Below are the code and all the weights of a small trained network. Each question names an input and a target symbol and asks about switching units off, where a switched-off unit gives its printed mean instead of its output.

import numpy as np


def w(rows, s, z=0):
    codes = np.array(rows[::2]) - 128.0
    scale = np.full(codes.shape[1], s)
    scale[-1] = z or s
    return codes * scale


def softmax(a):
    e = np.exp(a - a.max(-1, keepdims=True))
    return e / e.sum(-1, keepdims=True)


def log_softmax(a):
    a = a - a.max(-1, keepdims=True)
    return a - np.log(np.exp(a).sum(-1, keepdims=True))


def net(x, mask):
    ids = ['αβδεζθλμπσ'.index(c) for c in x.split()]
    T = len(ids)
    res = E[ids] + P[:T]
    u = 0
    for l in range(3):
        r = res
        for j in range(2):
            rows = slice(2 * j, 2 * j + 2)
            q, k, v = (r @ M[l][rows].T for M in (Q, K, V))
            z = softmax(np.where(np.tri(T) > 0, q @ k.T / 2**0.5, -1e9)) @ v
            o = O[l][rows]
            res = res + np.where(mask[u + j], z, o[:, -1]) @ o[:, :-1]
        u += 2
    return log_softmax(res[-1] @ U[:, :-1].T + U[:, -1])


Q, K, V, O = {}, {}, {}, {}
E = w([
[101,161,127,78,57,75,217,142,148,129,197,66],'α',
[90,182,136,71,167,145,138,55,101,122,138,154],'β',
[170,235,139,189,32,109,214,110,149,76,143,140],'δ',
[119,91,169,101,121,77,185,71,69,94,115,102],'ε',
[227,159,96,107,77,104,155,127,164,174,134,105],'ζ',
[80,138,73,90,251,121,176,170,109,94,53,102],'θ',
[151,145,119,204,135,137,86,128,209,148,131,162],'λ',
[96,167,194,82,129,118,149,114,190,44,163,119],'μ',
[123,123,69,116,166,189,100,117,151,159,151,88],'π',
[77,61,154,160,97,112,153,146,131,177,162,89],'σ',
],0.02)
P = w([
[91,146,106,143,94,108,120,139,111,211,94,159],'0',
[99,121,202,188,152,75,153,60,71,215,144,60],'1',
[157,168,138,129,179,166,162,135,140,199,172,96],'2',
[94,175,136,125,24,164,93,173,128,190,25,179],'3',
[94,90,105,144,142,61,53,62,160,137,66,80],'4',
[168,143,142,111,234,137,182,120,147,168,233,97],'5',
[151,145,69,94,88,172,179,198,155,127,119,173],'6',
[72,82,110,130,72,72,55,75,207,85,6,85],'7',
[218,142,84,170,224,153,143,86,164,74,176,99],'8',
[185,139,24,78,133,185,177,237,167,123,153,198],'9',
[125,68,100,71,117,132,89,136,150,110,100,128],'10',
[150,52,99,104,204,144,151,73,187,69,171,66],'11',
],0.012)
Q[0] = w([
[143,132,144,131,113,153,137,146,117,118,143,159],'0.h1',
[158,165,89,97,143,114,181,110,172,108,135,104],'0.h1',
[82,128,111,103,54,148,92,155,116,121,60,159],'0.h2',
[127,137,125,84,130,197,191,244,117,165,150,236],'0.h2',
],0.011)
K[0] = w([
[102,130,130,137,102,84,125,98,129,129,139,131],'0.h1',
[96,109,83,146,165,143,188,110,176,90,68,138],'0.h1',
[157,162,185,168,155,86,102,1,149,176,195,54],'0.h2',
[93,137,105,123,64,95,50,72,142,112,78,69],'0.h2',
],0.0091)
V[0] = w([
[94,199,102,131,77,159,103,16,197,39,144,95],'0.h1',
[177,57,178,108,111,77,80,73,100,116,159,243],'0.h1',
[121,3,64,210,90,202,73,220,206,226,86,103],'0.h2',
[1,72,159,77,115,178,68,220,148,63,210,11],'0.h2',
],0.0053)
O[0] = w([
[126,86,62,79,212,93,119,121,198,196,227,114,189],'0.h1',
[61,19,97,138,86,194,244,198,141,175,108,86,1],'0.h1',
[174,201,174,142,119,136,67,126,153,74,95,65,129],'0.h2',
[85,187,168,2,53,94,145,18,81,62,238,178,82],'0.h2',
],0.0084,0.006)
Q[1] = w([
[170,116,146,188,228,82,131,50,123,106,193,85],'1.h1',
[110,100,88,92,89,70,79,133,151,107,76,153],'1.h1',
[129,96,73,142,136,2,71,94,115,112,101,152],'1.h2',
[151,135,148,164,210,120,148,103,115,125,186,65],'1.h2',
],0.0065)
K[1] = w([
[145,161,75,43,165,183,154,235,133,56,133,149],'1.h1',
[163,137,167,132,253,185,174,62,192,151,231,26],'1.h1',
[179,187,129,120,239,115,181,191,84,99,187,107],'1.h2',
[99,145,36,94,78,138,110,197,161,91,126,144],'1.h2',
],0.0055)
V[1] = w([
[174,97,116,57,105,38,121,146,127,158,111,80],'1.h1',
[126,150,92,44,233,255,85,51,151,157,109,151],'1.h1',
[117,37,186,123,122,87,92,77,144,157,87,106],'1.h2',
[117,107,122,166,146,62,111,107,159,50,115,210],'1.h2',
],0.0078)
O[1] = w([
[134,145,40,75,151,38,128,144,116,34,145,79,157],'1.h1',
[180,194,107,181,74,131,255,128,141,87,160,96,255],'1.h1',
[135,87,42,85,146,231,98,56,126,107,45,43,49],'1.h2',
[247,115,216,14,137,147,172,125,131,110,63,118,89],'1.h2',
],0.0099,0.0065)
Q[2] = w([
[222,103,29,100,63,100,141,155,243,30,165,159],'2.h1',
[138,68,92,55,119,157,96,43,95,178,129,210],'2.h1',
[203,123,230,105,224,94,150,99,171,133,124,20],'2.h2',
[155,77,167,63,145,149,140,232,113,106,3,209],'2.h2',
],0.0045)
K[2] = w([
[98,78,156,165,81,116,111,133,167,86,211,121],'2.h1',
[41,160,189,150,127,104,137,78,96,171,129,117],'2.h1',
[214,131,80,116,139,180,118,136,62,133,118,209],'2.h2',
[168,86,158,127,22,109,83,78,138,255,161,52],'2.h2',
],0.005)
V[2] = w([
[58,72,215,161,2,134,108,129,178,185,175,150],'2.h1',
[169,158,65,116,152,129,109,112,212,127,126,134],'2.h1',
[82,184,141,116,164,99,180,161,75,92,38,108],'2.h2',
[176,147,95,140,122,120,101,93,53,184,136,136],'2.h2',
],0.0074)
O[2] = w([
[165,133,246,40,181,104,204,177,162,66,169,80,85],'2.h1',
[202,132,183,144,99,98,123,171,115,177,39,112,255],'2.h1',
[87,58,92,10,143,214,110,199,110,98,84,202,151],'2.h2',
[206,22,120,254,77,201,105,153,162,7,173,110,145],'2.h2',
],0.0074,0.0096)
U = w([
[114,154,109,132,115,75,68,196,97,65,255,143,50],'α',
[140,165,153,94,150,133,169,54,139,192,167,157,136],'β',
[116,214,143,163,69,156,114,141,125,102,207,105,132],'δ',
[167,105,143,136,126,116,143,127,97,79,149,137,107],'ε',
[185,146,172,97,120,136,122,114,172,143,86,69,141],'ζ',
[109,186,75,148,177,81,117,221,111,59,108,91,102],'θ',
[136,116,147,153,177,110,147,200,188,133,174,171,90],'λ',
[130,146,159,113,131,136,82,100,188,50,168,92,186],'μ',
[152,88,79,116,141,153,138,112,185,76,166,121,252],'π',
[105,102,109,165,108,188,213,169,168,120,206,125,116],'σ',
],0.0059,0.0036)

Each question gives the input, a string of symbols that net reads in full, and the target symbol t.
The units are the heads (2 rows each of Q, K, V and O). Each row of codes is followed by its name. A weight is (code - 128) times the scale printed after its matrix; where a second scale follows, it is the last column's (O and U).
mask holds one flag per head, layer by layer. A switched-off head (its flag False) gives its mean, the last column of its rows in O, instead of its output. The means were averaged over made-up inputs and are rounded, as every weight is.
A unit's drop is (log p(t) with every unit on - log p(t) with that unit switched off) / (log p(t) with every unit on - log p(t) with every unit switched off).
The circuit of an input: a set's keep is (log p(t) with only the set's units on - log p(t) with every unit switched off) / (log p(t) with every unit on - log p(t) with every unit switched off). Starting from all 6 units, units are removed one at a time, each time the one whose removal leaves the highest keep (on an exact tie, the one counted first), for as long as the keep stays at least 0.8.
units of the circuit, in order: the units of the circuit, biggest drop first
unit that matters most: the unit with the biggest drop
heads that matter: for each layer, one digit per head in row order, 1 if its drop is at least 0.15 and else 0, layers parted by /
drop when u is switched off: that unit's drop, to one decimal
input α π μ λ ε, target β: heads that matter => 01 / 00 / 01
input ε ζ λ π λ π λ ζ α α, target θ: unit that matters most => 0.h2
input δ ζ β π ζ, target σ: heads that matter => 01 / 10 / 00
input ζ σ ε ζ π β α δ π ζ, target λ: units of the circuit, in order => [0.h1, 0.h2]
input π δ β, target δ: heads that matter => 01 / 10 / 00
input σ ζ μ, target μ: heads that matter => 10 / 10 / 10
input σ β ζ δ ε ζ π π, target θ: heads that matter => 01 / 11 / 00
input β π μ π ζ ζ π λ δ π, target ζ: units of the circuit, in order => [0.h2, 1.h2]
input π ζ α π μ β λ ε ζ ζ β μ, target θ: units of the circuit, in order => [1.h1, 0.h2]
input δ π σ λ α α, target ζ: units of the circuit, in order => [0.h2, 1.h2]
input δ θ ζ β θ β π π δ α β λ, target α: units of the circuit, in order => [0.h2, 1.h2]
input λ π π π λ β λ δ β, target ζ: units of the circuit, in order => [0.h2, 1.h2, 2.h1]
input π μ μ δ β, target β: units of the circuit, in order => [0.h2, 2.h2]
input ζ β ζ μ σ π π α ζ λ ε μ, target ζ: units of the circuit, in order => [0.h2, 2.h1, 1.h2]
input μ σ α α π π, target α: units of the circuit, in order => [1.h1, 0.h2, 1.h2]
input δ λ π β, target ζ: heads that matter => 01 / 10 / 00
input π σ ε λ σ δ π, target μ: units of the circuit, in order => [0.h2, 2.h1, 1.h2]
input μ λ π π λ μ μ, target ζ: units of the circuit, in order => [1.h2, 0.h2]
input π μ σ, target δ: units of the circuit, in order => [0.h2, 1.h1]
input δ δ σ, target λ: heads that matter => 01 / 10 / 00
input δ π π ε β ζ μ, target σ: units of the circuit, in order => [0.h2, 0.h1]
input λ μ π α ζ μ, target α: units of the circuit, in order => [1.h1, 0.h2]
input π δ σ ζ δ μ π π π π β, target δ: unit that matters most => 1.h1
input π π α σ π π μ δ ε δ, target λ: unit that matters most => 0.h1
input μ α π π π δ α β δ, target α: drop when 0.h1 is switched off => 0.1
input σ λ ζ π π π α β β, target α: drop when 1.h2 is switched off => 0.3
input β μ μ, target σ: drop when 1.h2 is switched off => 0.0
